Rows and whether each has a hidden trait (one of two labels; each part has its own)
(in the rows, 128 means zero)
[157 140 134 128 124 115 118 111 120 121 126 125 131 135 139 146 150 137
 147 131 134 121 102 101 100 105  91  78  86  88  79  90  90 102 118 109
 135 148 153 153 152 167 148 152 134 124 119 108 100  91  64  97  82  93
  90 101 120 128 138 152 158 172 176 189 184 197 189 181 156 142 142 119
 109 114  94  72  55  90 100 100 102 125 139 148 151 165 155 203 174 187
 194 158 142 134 121 101 101  97  76  90  82  68  77  85  99 101 113 121
 139 136 148 141 148 149 145 120 135] | lezev
[163 143 145 144 141 137 122 128 125 112 125 108 115 120 112 123 131 115
 127 102 133 109  99 114 154 122 135 126 132 126 138 121 132 134 147 128
 144 146 146 133 145 155 125 150 142 133 133 141 126 122 113 113  97 102
  88  94 106  95 108  94  82  79  91  63  87 100  81  63  90  69  88  66
  81 101  96  74  82  87 109 106 119 125 124 151 142 118 131 161 161 166
 181 163 154 166 160 162 152 142 155 161 146 145 136 140 126 132 149 119
 121 109 107 100 118  97  93  64 109] | Nel
[177 140 143 140 138 121 102 114 114  98 128 101 118 131 125 152 180 134
 177 122 163 122  92 109 177 106 113  91  90  82  76  53  53  61  94  53
 109 119 118 105 143 174 117 162 164 168 168 167 142 134 119 117  86  87
  65  77  96  81 101  95  67  73 119 111 120 176 158 154 165 146 186 177
 198 167 197 180 175 123 151 102 116 118  86 118 123  42  89  80 128 121
 152 140 130 148 163 177 194 139 163 185 175 168 149 157 129 119 150  92
 113  76  82  64 114  71  83  38 118] | lezev
[150 138 129 120 118 113 117 116 127 129 138 137 142 139 137 130 116 111
  92  76  85  83  70  87  98 116 128 138 145 149 162 150 150 136 120 100
  98  91  81  79 101  87 121 136 150 189 180 192 183 181 190 154 150 129
 103  97 101 100  96 109 117 142 133 172 162 183 175 173 150 143 123 107
  90  95  73  34  37  84  97 106 117 139 139 142 136 148 133 131 122 110
  94 102 101 100 107 118 134 134 161 154 154 154 148 147 136 137 128 120
 127 130 132 137 147 153 163 164 178] | lezev
[145 139 138 134 127 126 125 115 121 123 117 120 118 119 120 122 122 127
 128 135 135 139 146 144 143 138 139 140 131 136 139 131 130 123 118 109
 106 103  96  93  90  71  85  70  92  63  93  85  94  96  91 105 112 117
 126 129 133 139 136 149 153 159 150 167 149 148 148 153 139 136 129 126
 123 117 102  92  73  97  93  84  66  78  70  86 104 100 115 108 117 124
 137 142 150 165 169 183 183 165 191 197 183 204 193 192 171 201 195 184
 157 154 150 131 124 108  94 105  91] | Nel
[158 141 142 141 137 133 121 123 123 117 121 114 116 119 112 117 124 119
 127 112 129 121 113 124 150 127 140 136 137 129 151 138 145 143 154 145
 142 143 137 130 135 141 120 117 126 103 121 127 108 100 104  96  86  85
  64  70  92  88 100  86  70  80  96  82  93  98  97  95 110 100 113 113
 133 131 164 134 140 136 152 153 165 157 168 164 152 148 143 163 157 151
 154 142 130 128 117 119 111 115  99  93 107  92  91  83  93  69  79  53
  98  82  89  90 109 103 107 104 123] | Nel
[138 141 138 135 131 136 134 128 128 134 120 131 123 120 121 112 102 122
 102 122 112 124 134 128  86 130 122 126 128 132 135 148 139 143 136 153
 142 137 142 150 139 141 157 147 136 143 131 134 140 135 138 132 130 131
 126 122 118 122 109 119 104 104 100  93  99  81  83  88  92 102  84  86
  64  96  79  62  66 101  88  99  74  91  92  93 106 132 120 112 118 111
 113 126 137 141 136 144 145 145 155 158 146 159 163 157 149 160 146 168
 143 153 144 139 124 137 129 138 114] | Nel
[150 143 142 137 134 131 125 121 122 122 119 115 117 117 114 117 117 121
 119 118 118 123 124 131 129 130 139 138 137 134 147 137 147 144 140 144
 137 135 135 127 136 125 118 116 116  95 110 106 104  94  84  95  76  85
  72  68  89  92 101  92  67  89 104  90 107 109 114 111 117 125 133 135
 143 142 147 160 162 155 153 160 156 155 162 155 142 145 138 147 136 130
 123 120 113 106 108 101  99 105  94  91  93  85  90  79  92  75  77  76
 107 103 105 115 124 129 135 143 155] | Nel
[136 137 132 122 117 116 127 105 120 135 118 138 131 132 141 133 126 143
 131 160 128 144 152 132  78 123 100  96  94  99  77  96  83  88  80 100
 105 123 120 146 134 146 173 162 145 175 140 134 141 135 127 120 122 110
 104  58  99  99 105 103 110 122 121 141 149 144 166 199 180 200 192 218
 207 172 174 199 178 159 125 138 102  96  88  82  90 112 113  90 102 105
 110 131 156 171 168 174 162 164 182 154 148 147 143 120 115 100  61  62
  81  83  61  96  68  62  84 109  84] | lezev
[153 139 139 134 129 124 119 110 118 119 117 116 119 122 121 129 133 130
 140 136 146 140 141 141 157 135 140 136 131 126 123 112 106  97  98  83
  92  97  80  80  80  64  80  73 103  79 112 107 114 120 123 131 139 142
 151 161 152 144 147 130 152 148 140 141 125 122 112 101 108  94  90  71
  73  97  88  75  58  95 109 106 110 136 137 153 147 164 155 199 181 204
 222 196 191 203 172 186 176 155 164 154 139 133 122 117 113  91  88  64
  98  91  90  96 107  93 109 118 135] | lezev
[151 142 144 141 136 133 127 126 125 123 122 116 118 119 115 118 124 118
 121 114 121 117 113 118 133 124 131 132 133 128 136 128 145 141 145 147
 142 144 147 138 140 147 136 140 137 135 127 140 125 117 107 113 104 106
  92  94 103  99  98  93  71  74  86  71  86  82  81  77  84  86  84  78
  82 104 104  93  93 106 124 116 126 134 141 142 141 138 139 163 158 163
 181 157 152 163 152 157 156 145 145 147 144 136 137 131 126 114 108 102
 114 112  95  93 102  86  79  75  92] | Nel
[144 143 140 137 131 132 131 130 125 129 119 120 121 119 117 114 109 122
 109 118 115 123 125 126 117 129 135 130 130 134 140 137 142 147 141 158
 139 139 145 149 142 141 147 141 134 137 129 123 126 114 118 120 114 111
 110  98 109 102 106  94  86  83  93  82  87  76  82  79  87  94  79  86
  79 102  96  84  91 120 114 116 120 120 135 134 131 151 136 155 146 151
 167 152 156 159 154 166 140 146 152 150 144 149 139 137 131 131 119 107
 111 112  97 109 101  88  84  88  79] | Nel
[157 141 144 144 140 134 121 128 123 115 123 111 116 118 111 120 124 117
 125 107 136 115 110 118 151 124 132 127 128 131 141 156 132 136 152 137
 147 143 145 131 146 158 127 138 140 128 134 130 119 118 103 115  95 102
  85  90 101  95 104  94  56  76  97  78  86  86  94  73  92  81  92  72
  82 106 103  77  82  98 126 109 124 138 137 146 143 131 138 164 158 168
 183 164 154 162 155 165 156 140 143 152 141 140 130 140 120 117 127  80
 116  99  99  97 108  83  83  64  91] | Nel
[156 138 133 129 122 114 113 106 120 119 128 125 135 139 142 149 150 133
 141 119 124 106  85  86  88 102  86  74  81  94  97 105 118 133 147 147
 148 155 160 145 145 142 116 109 104  79  99  96  93  93  81 117 121 129
 148 171 162 164 162 185 198 183 158 174 148 145 125 114 103  87  99  73
  76 111 114 107 142 132 183 156 194 180 184 179 154 140 133 113 121  94
  85  84  75  70  70  78 104 107 100 128 129 139 136 145 136 146 153 140
 135 117 113 106 115  98  98  94 118] | lezev
[134 140 136 129 122 125 134 113 124 132 116 129 120 118 122 112 100 129
 110 141 118 141 167 149 112 142 134 150 143 146 141 154 151 142 131 149
 120 122 111 123 102  81 114  80  93  80  84  76  94 100  77  97  98  97
  98  99 102 118 117 123 148 142 133 149 144 133 152 164 154 173 158 177
 170 145 145 170 163 158 124 144 113 106 103  89  97  99 108  67  76  70
  43  77  96  88  94  99  99 122 131 126 132 148 153 163 161 185 173 218
 170 197 203 203 169 200 195 209 166] | Nel
[147 139 139 135 130 129 131 121 123 130 117 125 119 119 119 111 103 122
 108 132 122 130 143 136 114 135 134 137 139 143 146 159 151 147 142 156
 138 144 137 138 132 117 132 115 109 109 107  96 104 100  83 100  95  93
  79  72  87  87 101  89  72  96  93  89 104  89 108 113 117 136 126 132
 140 134 125 163 175 162 151 166 170 160 165 154 138 165 146 155 133 133
 120 124 121 120 109 102  97 111  95  89  93  82  86  79  97  76  67  65
  99  99  94 110 101 113 127 137 128] | Nel
[152 138 134 126 123 115 116 107 120 122 128 128 135 138 143 146 150 138
 148 127 118 111  91  93  87 100  88  76  91  91  93 102 112 121 137 152
 151 155 159 153 142 144 129 126 117  90 106  97  87  86  79 115 102 116
 122 145 150 157 160 180 205 188 175 196 165 162 147 139 123 109 100  79
  76 100 106  73 108 119 140 145 173 173 187 175 161 166 150 156 138 128
 109  96  87  68  79  62  77 104  86  96 111 113 119 133 135 147 162 146
 141 137 131 119 120 103 102  87 109] | lezev
[157 137 135 131 124 118 114 110 118 116 126 121 129 137 138 147 157 137
 152 128 135 118 103 100 107 100  89  77  86  86  81  81  92  98 118 120
 134 150 154 146 157 163 144 149 137 124 126 113 106  97  67  94  73  92
  84  91 117 127 137 147 155 175 177 198 183 197 184 182 162 140 138 123
 114 109 100  62  70  76  97  88  97 121 138 155 153 153 149 204 177 187
 193 156 148 134 127 108 108 101  75  85  86  75  77  80  98  94 108 106
 129 162 149 139 150 153 152 129 149] | lezev
[160 140 137 137 131 120 115 108 116 112 120 114 121 126 128 140 156 134
 160 138 170 132 126 132 155 122 125 108 109 100  93  89  67  69  81  50
  89  96 107  85 111 118 110 132 138 147 152 157 154 152 160 145 142 137
 130 125 122 115 119 104  78  80  88  71  89 100  92  85 112 108 136 132
 150 148 175 203 210 178 178 187 216 195 191 184 151 137 132 130 123 117
 112 109  92  88  98  92 109 108 107 124 129 141 150 160 153 177 193 192
 165 170 176 154 161 156 137 106 128] | lezev
[138 140 134 129 124 122 130 114 124 132 114 126 121 119 123 116 109 126
 117 141 126 143 167 151 117 142 138 145 141 147 132 139 134 127 119 122
 106 103  96 103  94  60  95  69  89  70  80  73  98  99  89 113 115 121
 129 125 128 140 135 141 162 166 151 169 156 147 145 163 144 155 136 149
 126 121 106 107  92 109  92  96  81  87  73  73  97 116 108  87 100 103
 105 128 150 153 156 172 165 162 193 188 180 197 195 198 175 206 182 205
 154 162 150 152 123 122 111 129  91] | Nel
[149 139 135 132 127 119 118 110 120 123 120 121 122 127 129 134 140 135
 146 151 145 141 142 136 139 128 124 114 116 100  85  86  76  74  76  46
  85  91  97  91 109 104 120 129 133 148 144 147 149 151 168 148 151 149
 140 135 123 120 120 104  91  93  95  75  90  91  96  97 110 116 123 140
 149 152 157 203 214 188 180 206 228 197 197 180 153 154 134 144 125 117
 103 106  96  89  87  87  95 110 110 113 128 134 140 153 149 177 188 200
 167 169 179 154 154 158 147 130 127] | lezev
[159 141 137 134 130 122 112 111 117 110 121 114 122 129 127 131 156 136
 156 139 151 132 121 123 157 120 115 104 102  90  99  75  65  68  79  58
  95 101 101 102 123 132 122 138 149 155 142 162 150 151 150 136 125 124
 103 108 109 100  97  92  81  83  96  84  96 116 111 119 142 134 162 171
 181 165 199 228 219 176 177 171 192 170 154 145 136  98 110  85 107  90
  94  98  97 102 107 143 133 129 147 153 167 177 173 183 157 189 195 175
 153 136 138 113 126 101  86  68  92] | lezev
